Each row was made from one path, in order. Every step used is in the known rows, and no mark comes twice. Write each row's path.
Each row is shifted at random along 5 fixed directions that mean nothing.
Known rows:
sepe, tedi, rebif, kuli, sitogap, livez, melut, zurekab, pagu: [-176  -20    0 -350   73  -68  190   43  -55   19 -223 -497 -296  536
  206  496  230 -157  227    7 -346  183  188  244 -268 -531 -174  190
 -252  210  488 -166  120 -225 -217  352 -417 -319 -650  669   41  136
  533   52 -284  326 -163 -179  -68 -561 -126 -182   90  -39  -85   60
 -185  -13 -279]
tedi, feko, birosez, zurekab: [-217 -267  370 -128  235  219 -412 -319   49  114  118 -160    6  230
   59  -92 -166   44  207  137  -27  -90  -30  225  412 -300   80  245
  159 -255  177   39 -214   13 -177   39  -38 -383  121  294   99 -335
 -191  -79  343  141 -130  -73  -10  257   16  378  142  204 -186  281
  190  240 -104]
pagu, zurekab, melut, livez, feko, birosez, kuli, rebif, sepe: [ 219  105  -31  116  -10 -154  124  137  204  -22 -244  408  -34  285
 -182  254  174  -77 -135  348   26    1  121  -59 -246   37 -145 -260
  -13  394   40 -188   81    3  -23 -195    7  150 -288    2  166  -60
  496  286  -65 -135  287   66   27  -55  -62  250 -139 -206 -150   26
 -218  -15   78]
livez, kuli, sitogap, feko: [ -91  -33  169   32 -321  399   64  -41 -138 -110  -36  105  -41 -409
   13 -303 -174  -29   75 -174    4    5 -155  104  364  110  -90  213
   91 -155  -25  -56 -241  -72   49  240   38 -270  163 -170   -4    3
 -424 -234  234 -108 -203  194  -48  136  103  107  140  344   61 -117
  168 -314 -348]
livez, pabed, feko, birosez: [ 155  -88   70   94 -171   96 -129 -157  187   41  -60  322   84 -151
  -72 -383    1  129  -80   54  204    4  -25  -15  201   84   -4   65
  161  -82 -134  -40 -187   66 -156  -28  127  -21  250 -264  -44 -171
 -327   90  204 -103  111  121   42  333   46   98 -127   -9  137  -27
  162   58  -12]
sitogap, kuli, rebif, birosez, zurekab, pagu, livez: [  61  -17   82   71 -493  207  104 -143  154   27   78  -44 -416  286
   13  136  -11 -296  -68 -178 -349  112  -25  -59  -18 -279 -146   11
  -54  196  302 -164  -13 -159 -182  392   11 -170 -443   45 -235  -10
  311 -141  -85  147  135   66   67   16   58   65  120 -235    9   35
  -32  -24 -260]
livez, melut, zurekab, pagu, kuli, sitogap, sepe, rebif, birosez: [  65   59  -85  -97  -89 -277  343   71   88   39 -345   66  -63  218
  -48  246  415  -11  117  226  -22   41  102  -51 -434 -184 -192   53
  -58  393   48 -228  -18 -229  -54   34 -177   39 -401   97  -22  169
  433  357 -265   -6   80   27  -78 -484  -48 -174 -191 -111   89  -80
 -147  -90 -101]
melut, zurekab, pagu, kuli, rebif, birosez, livez: [ -82 -165  303   -2  165  -36  -25 -411   26  210   54 -178 -121  410
 -118  121  273   73  298  462   13 -160   79   29   14 -334 -263  138
  172  308   35 -155 -192 -329 -152 -141   43 -291 -263  168  -67 -315
  166  281   46   89   46  -58  -21 -182    5  149    5   92   -2  213
  -74  -47  -60]
tedi, pabed, melut, livez, kuli: [-165 -245   63 -217  205 -142 -206 -136  119   63  -42 -289   31  105
   33  -92  191  174  113  147  136   56   71   51    5 -237   51  103
   60  -74   -2   46  -42  -84 -124 -136 -178   66  -30  124   45  181
 -169  403   20  136   68 -119    0 -103  -64 -232 -112   20   50   32
    7  129   36]
tedi, zurekab, birosez, kuli, sitogap, pabed, melut, livez: [ -59   22  183  -94  399  146 -286   21  103  108  -84  -27  123  207
   -9    0  -89 -148  -43  335  154  -53  136  289   81   37  -19    1
  114  -88  242  124   75   91  -85 -188   23   41  105  165  227  -81
  152   55   95  -13   37   38    1   90  -66  247   39  136 -218  135
  -85   -2   48]
pagu, livez, sepe, sitogap, kuli: [-181 -230  409   -1 -252  197  184 -468 -116  -49   -9 -108  -16  -69
 -134 -169  302  154  349  257 -110 -280 -193   83  259 -438 -322  396
  237  150  -63 -298 -517 -480 -153   90   24 -686 -121  -13 -115 -495
 -393   73  340  -16 -192   75    0  -62  177   69   87  410   62   77
   49 -175 -340]
melut, tedi, zurekab, birosez, livez, sepe: [  35 -232   94   17  292 -401  -89 -257   95  233   -5  -34  150  243
 -106   90  302  197   51  190  123 -175  -76 -294 -194 -140  -52  101
   81   70 -136   32 -116 -187   89 -301   12  -78  -98  142   34 -163
   49  271   54  -19   64 -170  -66  -56  -18   46 -117  -20  222  -22
  -34   86  254]
livez, melut, zurekab, birosez: [-302  -29 -152 -197  256 -123   38  285  -96 -187 -380  -16  254 -171
   47   59   96  181  121    8  216  118   17  128  -57  225  145  129
 -103  -43 -120  -70  -47    1  204  -35 -330    6   53  112  296  384
   -8  182   22 -149 -262   49 -182 -307  -81   24  -61  337  -81  -48
   46 -291  -92]
livez, sepe, sitogap, feko, birosez, kuli, rebif: [ 236  354  130  134   42  113  336  172 -183   -5 -449  597  497 -373
 -133 -104   42  -41  -76  523  258 -358  -73  126  -92  259 -270  298
  246  -13 -121   11 -140   54  183 -212  181  -14  506 -259  400 -428
 -171 -116  177 -440 -187  341  -66   44  141  199 -186  422  172 -178
  -36 -330  136]
tedi, rebif, sepe, sitogap, feko, birosez, livez, kuli: [ 192   49  128  -87   73  -81   53   89   59  140 -243   79  -15  247
   30  244  -25 -113 -140   68 -147   -1 -106   -8  -65  -81  -80   40
 -116  -10  325  108  197  140  -55  -26  -87   42  -40  348  141   27
  236  -34  -55   22   38  -48  -19    0  103  -14   -9  -58   58    6
  -24  146   58]
pagu, kuli, sitogap, sepe, tedi: [  78  136  137  176 -245  334  182   74 -104 -182  -27  166 -138 -198
  -75  -19 -101 -170  -36   39 -111 -116   21  144   78   67 -277  -40
   60  111   -3 -105  -79 -110  110  171   68 -254  -91  -47  117 -163
  -49 -201  139  -86  -52  133   10   82   -7  216  103  179 -112  -92
 -158 -382 -264]
zurekab, pagu, kuli, sitogap, sepe, tedi, pabed, melut, livez, feko, birosez: [-314 -201  157 -236  -60  169  -68  -77   64 -191  -69 -151 -157  -19
    5  -75   -7   42  139  -78  -78  178  -33  195  194 -226  -59  105
  -13   -7  123 -132 -116  -92  -80  101 -190 -261 -168  132   78  250
  -50  129  175   40  -72  -47  -54  -84  -43  128  134  220 -140  -30
   79  -95 -281]
pagu, livez, kuli, sitogap, sepe, tedi, rebif, birosez, zurekab: [ 111 -321  133  126 -509 -255  408 -377  148   71   62   32 -111  137
 -137  -16  315   92   33 -240 -271 -128 -422 -681 -107 -358 -152  157
  -22  229  -50 -243 -342 -371   25   -2  124 -229 -404 -139 -277 -158
  -65  -95   12  -14  100  -42   -1  -75  217  -62   36 -118  459 -221
   79  109 -123]
rebif, birosez, zurekab, pagu, kuli: [-221 -250   52   33  -30  -17   27  -62   68   77  166  -93  116   63
   46  -92 -345   93 -115 -484 -107  107 -431 -514  286  203  285  132
 -110 -290   -3  127 -122  133  283  -77   96   52   81 -105   97  203
 -187 -504  130 -122 -151  -27 -155  172  198  315  283  199  320  -79
  236  -32  -44]
birosez, kuli, sepe, tedi, rebif, zurekab, pagu, melut, livez, pabed: [ 156  -19 -162   25 -320 -122  190  257  259  -14    9  248 -200  146
  -11   99 -183 -151 -379 -483 -175  158 -239 -466 -120  147   87 -241
 -224   24  172   90  227  183  147  -23   16  277 -207  -45   63  403
  309 -206 -148  -74  239  -95  -32   86  111   88  111 -299  252 -307
  -41   38   28]
zurekab, melut, tedi, pabed, feko, birosez, kuli, rebif, sepe: [ 205 -139  178   40   36  118 -325 -165  424  225  187  161 -338  535
  -87   69   -8 -143 -143  292  -40  136  225   88   99 -200 -164 -202
   88  151  176    1  141    5 -328  -79   64   32 -253  160   36 -135
  357  293  125  125  467 -205   94  315 -122  326  -24 -363 -159  222
 -229  242   34]
sitogap, livez, pabed, feko: [ 297  212 -236   50  -48 -150  206  222  172  -13 -386  421  319 -192
  -88 -152  156  -39 -256  141  261   -1   87  -63 -298  253  -67  -26
   22   15  -42  -39   68  197   18 -134   94  366  246 -426   64   60
   57   79 -142 -235  115  312   35   24  -11 -226 -344 -126  220 -252
    8  -79  201]
sepe, sitogap, pabed, melut, zurekab: [ 325  289 -212   -8 -332  260    6  232  235   63  -15  174 -332   23
   82  -69 -108 -173 -185 -143  -79  343  393  308  -78   52 -243 -365
 -146    0  344   22  353  199 -276  304  -41  230 -114  -46 -133  274
  314  -33 -239  187  295  133   94  270 -111 -179  -36 -446  -93  -63
 -164  -97 -137]
sitogap, livez, sepe, tedi, pabed, melut, zurekab: [ 198  177 -228    3  -78   82   83  237   56   -1 -217  209  166 -169
   29 -102  -10  -70 -208  -34  177  171   76   73  -37  276 -132   27
  -54 -149   68   37  122  134   75   73  -71  176  145 -228  179  198
  -19  -81  -15 -179   -2  230   34  124  -52  -90 -145  -17  159 -143
  -63 -313   22]
livez, pabed, feko, birosez, kuli, sepe, tedi: [ 143   31  -27  104  -80  -37   96   64  100  -36 -231  471  330 -267
  -73 -305  -31   92 -200   63  266 -130 -113 -178  -32  229   20  147
  136 -106 -222   17 -152  127   98 -169  151  124  379 -343  206 -169
 -293  -59  147 -289   -5  176  -38  182   73  131 -179  126  290 -247
  122  -64  142]
rebif, kuli, sitogap, sepe, tedi, feko, birosez, zurekab, pagu, melut: [  58  -54  257   26   -4 -156  330 -242  109  215  -53   22  107  423
  -95  104  101 -130   23  328 -155 -312 -201 -301 -232 -362 -208  330
  150  189  120  -66 -208 -174  -15 -128  211  -73 -171  -44   37 -432
  117  -92  -35  -89    6    9  -73 -226  150  132  -67   51  309  -63
  -84  140   57]
rebif, zurekab, pagu, livez, feko, birosez: [ 356  136   74  243   88   47   16  -79  245  264  -47  324  103  271
 -218  -66 -125 -125 -194  354  154   12  -40  -96  122  286  -90 -139
   83   85   74   16   70  195 -109 -287  332  264   45 -297   70 -227
  253  -90   26 -237  282  151   75  238   98  313  -18 -115   82  167
 -112    2  160]
pabed, feko, birosez, kuli, sitogap, sepe, tedi: [-333 -269  559 -172   46  425 -253 -612 -127   -6  123 -224  -19  127
   88 -266  109   49  420  440  -50 -368    9  415  383 -683 -232  611
  367  -46   54 -152 -494 -324 -341  159   64 -796  143  218    8 -876
 -443   35  469  140 -287    0   32   66   14  264  103  441  -91  183
  221  149 -236]
tedi, pabed, feko, birosez, livez, kuli, sitogap, sepe, rebif, zurekab, pagu: [-434 -189  -23 -486  262 -336    2  198   83 -177 -510 -257  167  112
  182  173  111   58   37  -65 -106  102   18   42 -370 -396  233  286
 -179 -108  197  -17   69   54  -10   46 -453  115  -91  438  276  401
  116  212 -141  119 -175  -92 -213 -521 -108 -199  -60  157   38 -260
  139  232   26]
sitogap, sepe, tedi, melut, livez, kuli, rebif, zurekab, birosez: [ -20   42  105   -3  116 -137  325 -134 -136   98 -224 -101  332  174
  -24  179  345  -56  120  462   18 -262  -55  -81 -367 -248 -304  511
  157  156  -31 -132 -256 -402  119  -74  -33 -193 -141  -13  235 -450
   -3   26   24 -156 -214   76  -81 -342  -10   37 -186  266  265  -46
 -199 -210   58]
rebif, kuli, sepe, sitogap, feko, birosez, livez, melut: [ 308  485  119   40   37  296  171  350   24   99 -348  448    0  157
  -30  134 -295 -428 -244  437   28 -175  210  394  -50  205 -246  -72
   -2  115  362  119  304  329 -116   40  125  184  121   69  318 -214
  403 -170 -119 -174   57  246   20  -35   66  208  -44   63  -98  -22
 -217 -120  -30]
pabed, tedi, feko, birosez, livez, kuli, rebif: [  92  -69   22 -105  128 -137 -181  -59   76   -6 -125   45   92   63
   71  -11  152   82  -77  104   82  -14   28  -56  -99 -164   10   97
  -11  -48  -19   13   27   24  -56 -112  -27   54   55  170   94 -112
   30  160   61   36   48  -44   90   42  -65 -102 -133  -57   74  -72
  100  222  189]
livez, melut, tedi, feko, birosez, kuli: [-180  -35  182 -259  258   85 -198    0   21  -57 -288  -64 -128  267
   12  165  206   12  277  453   58  -81  313  555   53 -295  -72  135
   73  172  153 -133  -57  -99 -273  123 -321 -365 -172  492  178 -145
  218  452   97  141  -84  -80  -25 -243 -110  101  -76  167 -376  247
  -93   18 -208]
feko, birosez, kuli, rebif, sepe, tedi, pabed, melut, zurekab: [  68 -347   50    3 -163 -611  246 -374  244  156   23   76   83  420
  -68   76  356  147   -6    9  -74 -251 -333 -767 -434 -543   -8  300
   45  194 -103  -54 -227 -194   -3 -248   72   32 -171  -58  -93 -236
   29  176  -72  -25  159 -194  -30 -204  168  -70 -221 -273  530 -202
  174  510  377]
zurekab, pagu, kuli, sepe, sitogap, pabed: [-571 -185  354 -178  203  144  141 -202 -242 -219 -132 -303  232 -128
  -45  -45  108  111  340  286   -4 -193 -156  151   99 -301 -116  550
  258  -12 -126 -179 -439 -373  144  -69  -69 -485   43   30  224 -176
 -366   19  311 -129 -439   55 -176 -339   75  204  119  731  -47   12
   56 -342 -227]
rebif, zurekab, pagu, livez, pabed, tedi, feko, birosez, kuli: [ 221  -36  -94   59  -51  -82 -100   88  391  125  -17  181  -73  258
  -75  -59 -229  -65 -353 -223  -20  319 -146 -306   97  260  150 -275
 -173  -89  184   81  240  346  -68 -140  128  416  -82 -137   -5  296
  287 -124  -60  -88  333    4   39  264   85  141   78 -305  133  -19
   30  162  135]
pagu, melut, zurekab, birosez: [  59   50  -63  127   93  150 -117  128   76  -69  -28  194  -62   59
 -116   69   -6   63  -28  166  142   91  200  189  112  252  -94 -283
   -5  153  -51 -119   42  -19   21  -61  -45   -5 -112    5  133   81
  193  174   98  -48  126   54   10  134 -141  284   -2   10 -296  197
 -201 -307  -94]
feko, birosez, kuli, sepe: [-145 -126  349  -64  -55  212 -175 -250   34  -80   33  121  -71  180
  -11  -70 -102  -94   84  223  -43 -263  -76  162  252 -340  -41  283
  187   30  122  -19 -203  -25 -183   48   34 -393  107  145  120 -457
 -129   11  319  -40  -82  -27   40   81  111  387   75  212 -142  126
  166  228  -55]
melut, tedi, pabed, feko, birosez, zurekab, pagu, kuli, sitogap: [-286 -178  -92 -258  138   89 -463  239  138 -218  -91 -154 -302   -3
  162   63 -244   77  -31 -365  -55  360  255  314  158   17  204 -252
 -252 -212  160  100  283  241   -4  233 -402  -22 -128  500  206  565
  153  139   48  223    7 -180  -93  100 -254  124  160  -31 -309  -48
   41  -42 -137]
sitogap, sepe, tedi, birosez, livez: [ 121   43   75    9 -193  196   21  -94   50  109   76   -4 -134  207
   52   63   -9 -184  -93  -51 -205   -7   10   64    2 -192 -248  129
   -1   -6  227  -47  -43 -117  -78  269  -40 -239 -167   80  -14 -240
   76 -199   69   74  -12   16   50  110  -28  144   34  -86   52  -10
 -104  -53 -154]
sepe, rebif, zurekab, pagu, melut, livez, kuli, sitogap, pabed, tedi, feko: [ 288   83 -114  195 -179  128  148   12   81  186   83  111  -18   -7
   11  -67 -124  -91 -154 -161   31  162  -35 -197   11  229 -187  -89
  -78 -109   80   40   81    3   51   40  168  159  -49 -235   20   54
  132 -364  -71  -61  132  112   30  221   -5   46   76 -139  292  -47
 -101 -261  -23]
livez, sepe, sitogap, kuli: [-393 -282  202 -293 -545  239   86 -208 -122 -139   21 -369 -335 -180
  185 -128   47  102  260 -512 -406  203 -257   97  285 -475  -66  395
  -77 -123  209 -161 -282 -327 -139  593 -343 -636 -264  293 -220  230
 -401  -58  178  219 -305  -78 -121  -98  136 -161  276  256   96 -111
  242 -118 -568]
livez, kuli, sitogap, pabed, melut, tedi, zurekab: [  81  254 -135  -63   -9   34   89  392    1 -157 -432  248   97 -280
    1  -14  -15 -131 -151  104  166   75  183  210 -205  253  -39  -46
  -28   26   43   31  173  108   84   57 -119  255   76  -18  227  299
   95  138 -121 -146   -2  214  -45 -141  -75 -130 -143   93  -60 -199
 -102 -301  -40]
feko, birosez, livez, melut, tedi, zurekab, pagu, kuli, rebif: [-329  -87  178 -307  123  277 -316   71   87 -274 -214   -9 -201  264
   76  106 -142 -100  132   99  -21   32  177  540  322 -269   77   93
  -65   38  316  -73   19   91 -225  210 -379 -394  -97  489  291   35
  191  135  242   76 -128  -48    4  -50  -40  380  132  240 -495  229
  110   66 -288]
kuli, sitogap, livez, feko, birosez: [-114  126 -113 -189 -269  209  132  316   31 -262 -334  141 -103 -184
  140    9 -135 -235    5 -166  -87  111  214  361  -58  -68  -10    0
 -189   -1  246  -78   96  126  -69  334 -217  -59  -60  105  139  276
  193 -163  -92   10 -105  162  -55 -125 -126   17   30   51 -179 -228
   52  -69 -294]
zurekab, birosez, kuli, rebif, sepe, tedi, melut: [-494 -142  262 -298  348  -91  114   60  -80 -111 -309 -243  142  338
   57  373   92  -88  138  296 -165 -182  -42  111 -207 -340   54  394
  -20  140  201 -103 -105 -192   23  -71 -242 -282 -184  503  387 -147
  243   21   50   11 -304 -162 -228 -528   -9  296  111  433 -118    5
  -67   49  -58]
zurekab, pagu, livez, kuli, rebif: [-127 -171  155 -164 -111 -194  184 -206  142  -51 -170  -87 -165  253
 -148  157  376   22  161  186 -157   46  -81  -96 -164 -419 -106   77
   16  383  106 -306 -125 -288 -212  -65  -66 -129 -426   96 -183   66
  299  377  -79   51  121  -66   -2 -395   66  -91  -14  -27  -21   11
   -2  136 -108]
kuli, rebif, zurekab, melut: [-154 -102  260  150   17  238  131 -307 -104  118  130 -233   77  273
   22   82   54 -149  248  406  -32 -206   -4   -6   83 -277 -176  445
  232   93  -76 -121 -345 -452    9    5  141 -352 -164  -23  156 -546
  -62 -258  191  -48 -150   17  -38  -53   11  366  100  286   77  229
 -167 -203 -169]
tedi, zurekab, feko, birosez, livez: [ -29 -139  -35 -217  199 -209 -270  119  276   73 -102  -43  -87  365
   54  174  -77  -52 -153 -229 -111  269   -3  -39  -98 -125  232 -197
 -206  -90  366   75  231  221 -125  -21 -208  173 -206  355   21  395
  386   92  -96  167  181 -144  -31   37  -75   64   50 -263 -169   -2
   74  366   81]
livez, pabed, feko, birosez, kuli, rebif, sepe, tedi, zurekab, melut: [ 141 -137  193  116 -148  168  -70 -230  227  167   26  262   65  107
  -64 -300  -44   13  -95  143  122  -48 -103 -109  220  -29  -90  202
  213  -64  -31  -26 -241  -54 -160  -55  179 -107  140 -202   58 -340
 -248  -66  256 -110  114   59   21  343   95  293  -52   28  212   35
   57   33  -48]
pabed, feko, birosez, livez, kuli, sitogap: [-312 -211  161 -198  -25  344 -310  -70  -49 -211   -5   43   71 -338
  151 -400 -307  115   57 -282   84   11 -144  190  517  -15  177  197
   -2 -385  -10   74 -132  194   -7  112  -60 -242  412   45  149   12
 -484 -200  372  -30 -235   72  -31  294   33  173  192  361  -37 -107
  432   44 -178]
livez, feko, birosez, zurekab: [-344 -289  291 -172 -138  299 -234 -305    8  -76  -11  -38  -83   43
   67 -227  -88  147  276  -30  -16  -50  -77  266  495 -285   87  371
  126 -111   92 -134 -411 -112 -220  259 -159 -613   67  175   38 -271
 -340  -42  395   57 -269   10  -56  144   58  384  139  335 -135  175
  295   77 -359]
tedi, rebif, zurekab, feko, birosez, kuli, sepe, sitogap, pabed, melut, livez: [ 222   63 -100  -38  108  -39 -155  270  209   78 -141   76  -59  221
   88  210 -202 -182 -316 -166  -73  286   32  -15  -75  159   92 -251
 -231 -162  348  203  408  333    1  -36  -72  320  -85  256  195  359
  401 -112 -106   40  215  -49   13  237  -68   58   59 -271  -39  -35
  -86  114  129]
sepe, sitogap, pabed, feko, birosez: [  89   64  154  152 -100  410   19 -189  -63   85  111  177  228 -319
   -7 -456 -191   72   42   64  145 -118  -20  133  320   87 -245  227
  231 -329  -64   50 -247   33  -12   24  254 -193  480 -381   58 -396
 -538 -378  293 -123 -144  250   10  474   92  158   39  264  173  -34
  122 -250  -71]
melut, zurekab, pagu, kuli, sitogap, feko: [  59  -86   72  100   41  -45   -5 -209   37  120   63   46  -27   21
 -132  -72  145  133  121  144  129   12    1 -101    2   29 -211  -50
  111  105 -116  -82 -105 -117   48 -154  117  -26  -52 -156 -103   -1
   19  172   33  -49   92   61  -22   34  -29   61  -52   -9   82    4
    0 -180   42]

Which path is each row?
[-131 -172    9 -185   33 -138  -21  -38  253   28  -12  -22   80  218
   51  -28   77   36  -60  -23   -9   42  -84 -208 -107 -221   65  156
   30  -41   94    1  -56  -47   45 -119  -47   57  -60    2  146   37
   89   39   41  -13   47  -49  -64   31    3   86  -39  -52  158 -140
   31  136   48] -> birosez, zurekab, melut, livez, kuli, sepe, sitogap, pabed, tedi, feko
[-147 -457  353   46 -191  237  -99 -583  121  119  385   21   88  -64
  -81 -473   49  203  190    6  101  -98 -333 -236  502 -261 -173  379
  304 -189 -186  -56 -515 -292  -48 -163  207 -427  186 -345  -41 -340
 -621  -51  541 -125   -2  -39    8  457  154  300  108  256  285   31
  222   10 -136] -> zurekab, melut, livez, sepe, sitogap, pabed, feko, birosez, kuli, rebif
[-235 -312  -81 -197 -223  -81 -123    9  163  -58   18 -102 -291   21
  105  -10  -59  115    9 -612 -165  321  -76 -160   68  -70  121 -128
 -300  -73  159  -52   60   39    2  234 -279  -74 -251  218 -149  559
   99    7  -45  176   19 -116 -139   -8  -62   13  170 -137   49 -211
  229   54 -197] -> melut, zurekab, birosez, livez, kuli, sitogap, feko
[ -23  155   55  103   59  201  195  272  -97 -218 -410  410  380 -391
 -115  -94 -117  -48 -135  208  185 -178  -55  133   61  396  -98   70
   39  -78 -104  -51  -63   80  222 -127   61  -17  306 -165  438 -135
  -85 -261  216 -377 -177  304  -91   48   31  324   43  470    2 -162
  -70 -454  -54] -> pagu, livez, sepe, rebif, zurekab, birosez, kuli, sitogap, pabed, feko
[-180 -233  111 -173  161 -128 -139 -261    1   46   16 -222   57  108
   61  -33  328  171  171  244  161 -151   58   -8  -69 -354  -61  261
  127   49 -167  -15 -169 -278  -23 -132  -60 -171  -50  136   46 -145
 -128  354  111   83  -46 -107   12 -157  -73 -142 -137  108  122    3
   25   55   52] -> pabed, melut, tedi, birosez, livez, kuli, sepe
[  38   99   91   22    5  -44  144   95   52  -90 -263  377  232   43
  -56   29 -108 -111 -128  211   52 -267  -92  -62 -133  -36  -28  204
   69   12   65   54  -29  158   55 -118   55   30  263  -47  307 -267
   29 -123   88 -236  -64  112  -45   -8  136  264  -98  146   65  -99
   86   95  199] -> feko, birosez, kuli, rebif, sepe, sitogap, pabed
[   9   75 -116 -124 -370  -34  329  177   90  -74 -216   36 -178   38
  122  186  103 -247   -3 -127 -248   85  132   39 -401 -270 -174   16
 -192  185  219 -118   91 -151  -38  289 -164    3 -381  129   18  188
  398  -83 -245   80   55   19  -88 -272 -141  -91  -16 -179   75 -293
 -141  -10 -217] -> kuli, sitogap, sepe, rebif, zurekab, melut, livez, feko
[ 319  335   86  -38 -227  273  150  127  117  134 -156  186 -460  460
   78  330  -91 -477  -81  218 -275  -26  391  438 -183 -267 -360 -192
 -157  312  620  -58  341  101 -445  387  -29  -77 -353  368  -28 -235
  764 -143 -303  239  199   61   90 -141  -73   63   46 -330 -185   82
 -237  120 -194] -> sepe, rebif, kuli, sitogap, feko, birosez, livez
[ 347  -35 -265   47 -351 -275   14  134  474    7   59  452 -161  219
  -45  -10 -165  -86 -423 -496  -75  269 -207 -523 -133   92  133 -352
 -239    8  187   92  278  382   59  -79   49  439 -118 -200  -28  400
  378  -81 -131 -111  413  -51   70  318   63  133  -56 -588  204 -248
  149  371  246] -> feko, birosez, zurekab, pagu, kuli, sitogap, sepe, tedi, melut, livez
[ 416   48  227  229 -281 -329  572 -370  125  339 -128  359  197  161
 -252  -31  434  -78  -47  471  -13 -406 -311 -598 -433 -249 -355  351
  309  401 -101 -155 -325 -360    4 -282  426   59  -83 -415 -150 -568
   46   89 -106 -252  182  131   -7 -217  252  -81 -262  -85  617 -224
  -56  100  183] -> livez, kuli, sitogap, sepe, rebif, birosez, zurekab, pagu
[ -74  387 -246 -323   73  192  -84  804   68 -485 -777  343  -86 -227
   52  264 -108 -156 -179   91   26  368  518  840 -141  277    1 -429
 -363  100  387 -106  535  390 -141  265 -532  184 -104  469  438  628
  604  278 -133  -19   16  218  -45 -182 -265   32  -27   78 -665  -84
 -201 -291 -220] -> pagu, livez, sepe, sitogap, pabed, melut, zurekab, feko, birosez
[ 302  228 -100   79 -358  266  170  195  209   -3 -121  442  -81  -87
  -16 -162 -201 -130 -225 -157  -12  186   58   55   63  171 -175 -197
 -106  -78  239  -19  152  295 -120  100  137  175  112 -279   12   96
  195 -303  -42  -81  178  239   48  336   72  103    8 -194   68 -153
   36  -75  -49] -> sepe, sitogap, feko, birosez, kuli, rebif, zurekab, pagu, livez, pabed, melut
[-312  -61  271  -98  300  311 -259   -2  -33 -153 -179  -85  -96  260
  -35  193    3  -10  189  370  -47  -25  261  540  270 -111  -74   24
   64  137  151 -242 -141 -132 -115  109 -236 -494 -227  438  277 -243
  171  131  279   82 -164   14  -63  -54 -139  524  174  348 -538  309
 -138 -244 -350] -> pagu, zurekab, birosez, livez, melut, tedi, feko
[ 131   55 -128   60  -53   80   57  158  116  130  -29  134  -17   84
   77   78 -201  -50 -178 -231   -8  184   35 -117   23  253   -9 -149
 -193 -139  169   73  170  141   51   57   25  148  -37   17  154  147
  295 -388  -81    0   55   48  -42  171  -27  185  114  -91  171  -15
  -58 -156  -34] -> sepe, rebif, birosez, zurekab, pagu, livez, pabed, melut, tedi, feko
[ 133  254 -105   15  314 -167   63  353  105 -167 -457  471  205  112
 -189  255  163  -15 -138  505  212  -23  235  176 -278  231  -68 -291
   -3  325    6 -159  153  171   61 -330  -68  246  -62    9  374    1
  491  384  -46 -233  158  162    2 -145 -127  228 -207   -2 -330   24
 -216 -120  176] -> pagu, zurekab, melut, livez, feko, birosez, kuli
[  53  -34 -218 -269  -88 -221  -49  149  190  -38 -181  -23 -176  167
  148  125  174  -14  -75 -123   19  203  148   28 -254 -187   56 -168
 -258   97  199   39  294  116 -158   27 -228  217 -257  258   26  380
  399  311 -245  153  204 -100   59 -146 -130 -307 -119 -349   48 -158
   10  253   72] -> pabed, melut, livez, feko, birosez, kuli, sepe, tedi, rebif, zurekab
[ 263  191   55  -16  -62  264 -291   22  327   34 -161  276 -240  293
  -40  -17   82 -292 -147  528  116    1  592  570 -110 -201 -276 -112
  174  191  232  -51  175   43 -441  192  -49   37 -106   89   42 -243
  323  396    4  116  337  155  173  184 -198   87 -256 -310 -312  159
 -267   33  -50] -> sitogap, pabed, melut, tedi, feko, birosez, livez, kuli, sepe
[  92  -54  -66   96 -190   16  141  -19   51  110   29  124  127  -32
   39  -34  -53  -17 -176 -273  -50   43 -213 -314  -47  107 -121  166
  -50 -180   -6   25 -105  -83  208   99   29  -38   17 -197   82  -21
  -71 -349  110 -132  -59   74  -68  178   22  150    7    7  350 -149
    1 -198  -22] -> sitogap, sepe, rebif, zurekab, melut, tedi, birosez, livez, feko
[-415 -373   67 -392  -68 -224  -77 -171  229 -115 -223 -354 -182  345
  116   83  359  150  241   39 -100  133  122   59 -187 -638  107  313
  -24  163  100 -212 -187 -300 -295  180 -379 -258 -418  376  -50  158
   90  466  -25  259  -24 -192 -109 -390  -71 -139  -99  -13    0   17
   68  236 -187] -> livez, pabed, melut, tedi, feko, birosez, kuli, rebif, zurekab, pagu
[-118 -156  140 -145  183 -222   28 -149  104  -96 -332  -23  -15  329
 -155  222  505  123  286  508   39 -164  191  222 -200 -429 -139   66
   48  404   14 -326 -185 -290 -241  -88 -226 -327 -392  315   43 -217
  316  545   34   72   40  -52    5 -380  -89   25 -165   72 -263  157
 -134   92  -84] -> pagu, livez, melut, tedi, zurekab, feko, birosez
[ 179    3 -109   50 -203 -161  207  139  170 -115 -271  399   88 -108
 -129  -30  141   34 -158  -17   60  -24  -31 -183 -195   59 -115 -125
  -76  101  -60 -113   16   39   58  -90  -26  118  -66 -122  109   89
  120   68   -4 -165  153  124    7   25    7   25 -125  -97  127 -253
  -50  -75   56] -> pagu, livez, sepe, tedi, feko, birosez, kuli, sitogap, pabed, melut, zurekab
[-178 -150   29 -203   36 -175   47  -38   -9  -59 -275  -34  101  -53
   42  -29  167  137  164   76  106 -138   14   64 -113 -187  -15  175
  -72   44    7  -12  -63  -45  -43  -37 -210 -134   19  197  160   -3
  -45  203  -29    4 -113  -35  -92 -224  -18 -111  -90  154  152 -182
  115   53    4] -> melut, livez, pabed, feko, birosez, kuli, rebif, sepe, tedi
[-304   12   26 -258  711  -32 -283  311  -11 -119 -415   17  550  -24
   44    9 -156   69  -63  257  333   12   37  292   32  224  272  168
   34 -314   81  147   35  249  161 -304 -197  138  376  178  573  155
  -41   22  199 -189 -242  102 -138  -30  -88  269  -58  467 -249   55
   56  -84  156] -> tedi, zurekab, feko, birosez, livez, pabed, melut
[ 325  300  -49  -73  172   53  -93  420  247   -7 -402  305  -98  319
    2  310 -155 -327 -342  229   -3  184  230  289 -116  200  -12 -333
 -163  100  451  102  491  421 -141  -57  -47  390  -93  290  255  238
  678   73 -185  -32  261   92   76   51  -72  105  -75 -239 -276   74
 -205   91   80] -> tedi, rebif, kuli, sitogap, feko, birosez, zurekab, pagu, livez, pabed, melut
[ -16 -149  150  176  165  358 -291 -113   67  -18  132   83   -4   80
  -99 -114 -109  137   12  171  180  -41   75  182  488  201  -76  -53
  138  -66 -138  -45 -174  -90   37  -91   44 -309   46   19  229 -234
 -178  -22  427  -60   12   -3   22  441  -63  481  111  240 -190  303
 -143 -358 -187] -> pagu, melut, tedi, rebif, zurekab, birosez, livez, pabed, feko
[-187  -31  -80 -185   51  155 -207  318  120 -308 -212  285  149 -195
   79 -198 -381   80 -208 -295  194  164  -70  104  318  271  207  -13
 -149 -297   61  132  103  387  152  -51 -206   84  344    4  438  370
 -170 -150  268 -217 -123   78  -56  252   34  313   69  272 -100 -128
  246  -82  -31] -> feko, birosez, livez, pabed, tedi, melut, zurekab, pagu, kuli, sepe, sitogap
